Below is a small trained network, with its code and all its weights. Each question gives an input and a class and asks what happens when units are switched off, that is, made to give their printed mean instead of their output.

import numpy as np


def w(rows, s, z=0):
    codes = np.array(rows[::2]) - 128.0
    scale = np.full(codes.shape[1], s)
    scale[-1] = z or s
    return codes * scale


def f(y):
    return np.maximum(y, 0)


def log_softmax(a):
    a = a - a.max(-1, keepdims=True)
    return a - np.log(np.exp(a).sum(-1, keepdims=True))


def net(x, mask):
    res = np.array(x, float).reshape(1, 3) / 4 @ E
    y = f(res @ A[0][:, :-1].T + A[0][:, -1])
    res = res + np.where(mask, y, B[0][:, -1]) @ B[0][:, :-1]
    return log_softmax(res[-1] @ U[:, :-1].T + U[:, -1])


A, B = {}, {}
E = w([
[238,47,139,156,148,211],'x0',
[123,151,191,2,163,160],'x1',
[245,226,79,105,136,93],'x2',
],0.0091)
A[0] = w([
[243,11,199,151,157,185,53],'n0',
[182,48,11,254,28,77,139],'n1',
[104,151,153,10,105,133,77],'n2',
[225,53,191,128,176,180,82],'n3',
[181,242,81,109,180,88,96],'n4',
[85,149,125,110,129,39,71],'n5',
[96,134,59,216,69,34,126],'n6',
[191,200,44,53,132,125,47],'n7',
[86,85,162,116,97,149,68],'n8',
[40,192,97,69,88,13,109],'n9',
[117,161,154,63,163,184,254],'n10',
[45,231,182,146,144,79,81],'n11',
[36,66,138,124,90,177,91],'n12',
[243,201,43,121,136,88,101],'n13',
[148,151,183,36,166,246,51],'n14',
[92,49,169,74,167,95,128],'n15',
[188,135,204,20,112,106,74],'n16',
[45,59,70,150,128,163,199],'n17',
[37,189,178,132,67,72,68],'n18',
[66,77,157,111,114,144,59],'n19',
[104,120,115,18,148,171,195],'n20',
[220,73,179,158,119,213,95],'n21',
[72,65,162,144,133,171,130],'n22',
[70,48,198,170,125,141,73],'n23',
[13,131,157,145,135,168,134],'n24',
[229,193,83,96,142,87,78],'n25',
],0.0087)
B[0] = w([
[145,70,138,123,56,188,205],'n0',
[30,165,161,181,169,202,245],'n1',
[45,121,136,198,142,254,174],'n2',
[180,88,156,126,66,162,194],'n3',
[169,100,65,70,208,129,202],'n4',
[138,46,183,126,101,172,160],'n5',
[70,175,185,156,152,205,206],'n6',
[150,106,55,103,193,146,180],'n7',
[167,109,72,125,197,147,147],'n8',
[171,35,152,80,11,195,218],'n9',
[82,204,215,137,139,96,232],'n10',
[159,47,158,119,57,211,184],'n11',
[165,129,79,103,188,141,178],'n12',
[142,143,86,81,178,125,217],'n13',
[62,116,147,160,159,248,182],'n14',
[130,156,87,111,185,139,169],'n15',
[29,145,108,168,162,216,177],'n16',
[148,186,115,76,160,98,208],'n17',
[144,51,149,117,80,172,181],'n18',
[138,117,59,132,158,168,153],'n19',
[66,186,139,159,164,168,208],'n20',
[146,73,180,96,21,156,197],'n21',
[174,151,75,74,194,123,181],'n22',
[147,118,32,124,194,95,174],'n23',
[205,149,79,100,159,119,187],'n24',
[151,112,85,92,175,159,195],'n25',
],0.0087,0.012)
U = w([
[184,125,11,53,204,136,106],'0',
[158,31,166,87,23,169,111],'1',
[12,163,154,187,171,180,67],'2',
[131,221,183,108,130,102,252],'3',
[144,129,177,176,112,48,118],'4',
[142,119,134,139,111,52,116],'5',
],0.012,0.024)

Each question gives the input, the list of numbers given to net, and the class t.
The units are the neurons (one row each of A and B). Each row of codes is followed by its name. A weight is (code - 128) times the scale printed after its matrix; where a second scale follows, it is the last column's (A, B and U).
mask holds one flag per neuron, in row order. A switched-off neuron (its flag False) gives its mean, the last column of its row in B, instead of its output. The means were averaged over made-up inputs and are rounded, as every weight is.
A unit's drop is (log p(t) with every unit on - log p(t) with that unit switched off) / (log p(t) with every unit on - log p(t) with every unit switched off).
The circuit of an input: a set's keep is (log p(t) with only the set's units on - log p(t) with every unit switched off) / (log p(t) with every unit on - log p(t) with every unit switched off). Starting from the 12 units with the biggest drops (on a tie, the unit counted first), units are removed one at a time, each time the one whose removal leaves the highest keep (on an exact tie, the one counted first), for as long as the keep stays at least 0.8.
units of the circuit, in order: the units of the circuit, biggest drop first
top k neurons: the k neurons with the biggest drops, biggest first
drop when u is switched off: that unit's drop, to one decimal
input [4,-8,7], class 2: top 2 neurons	(n1, n6)
input [8,5,6], class 1: units of the circuit, in order	(n21)
input [6,5,-6], class 0: top 2 neurons	(n22, n23)
input [3,3,1], class 3: top 2 neurons	(n9, n1)
input [7,1,6], class 1: top 2 neurons	(n21, n0)
input [7,-8,0], class 2: top 3 neurons	(n1, n9, n11)
input [-1,1,3], class 3: top 2 neurons	(n23, n22)
input [2,3,3], class 3: top 2 neurons	(n1, n10)
input [5,-6,0], class 2: top 4 neurons	(n1, n9, n11, n18)
input [-7,8,4], class 2: top 3 neurons	(n2, n16, n20)
input [6,-7,-5], class 2: top 2 neurons	(n1, n9)
input [3,3,0], class 3: top 3 neurons	(n9, n1, n11)
input [-7,-6,-1], class 1: drop when n9 is switched off	0.5
input [-5,-2,4], class 1: units of the circuit, in order	(n9)
input [0,4,-5], class 0: drop when n1 is switched off	0.2
input [-7,-5,3], class 1: drop when n9 is switched off	0.2
input [5,7,4], class 2: drop when n17 is switched off	0.0
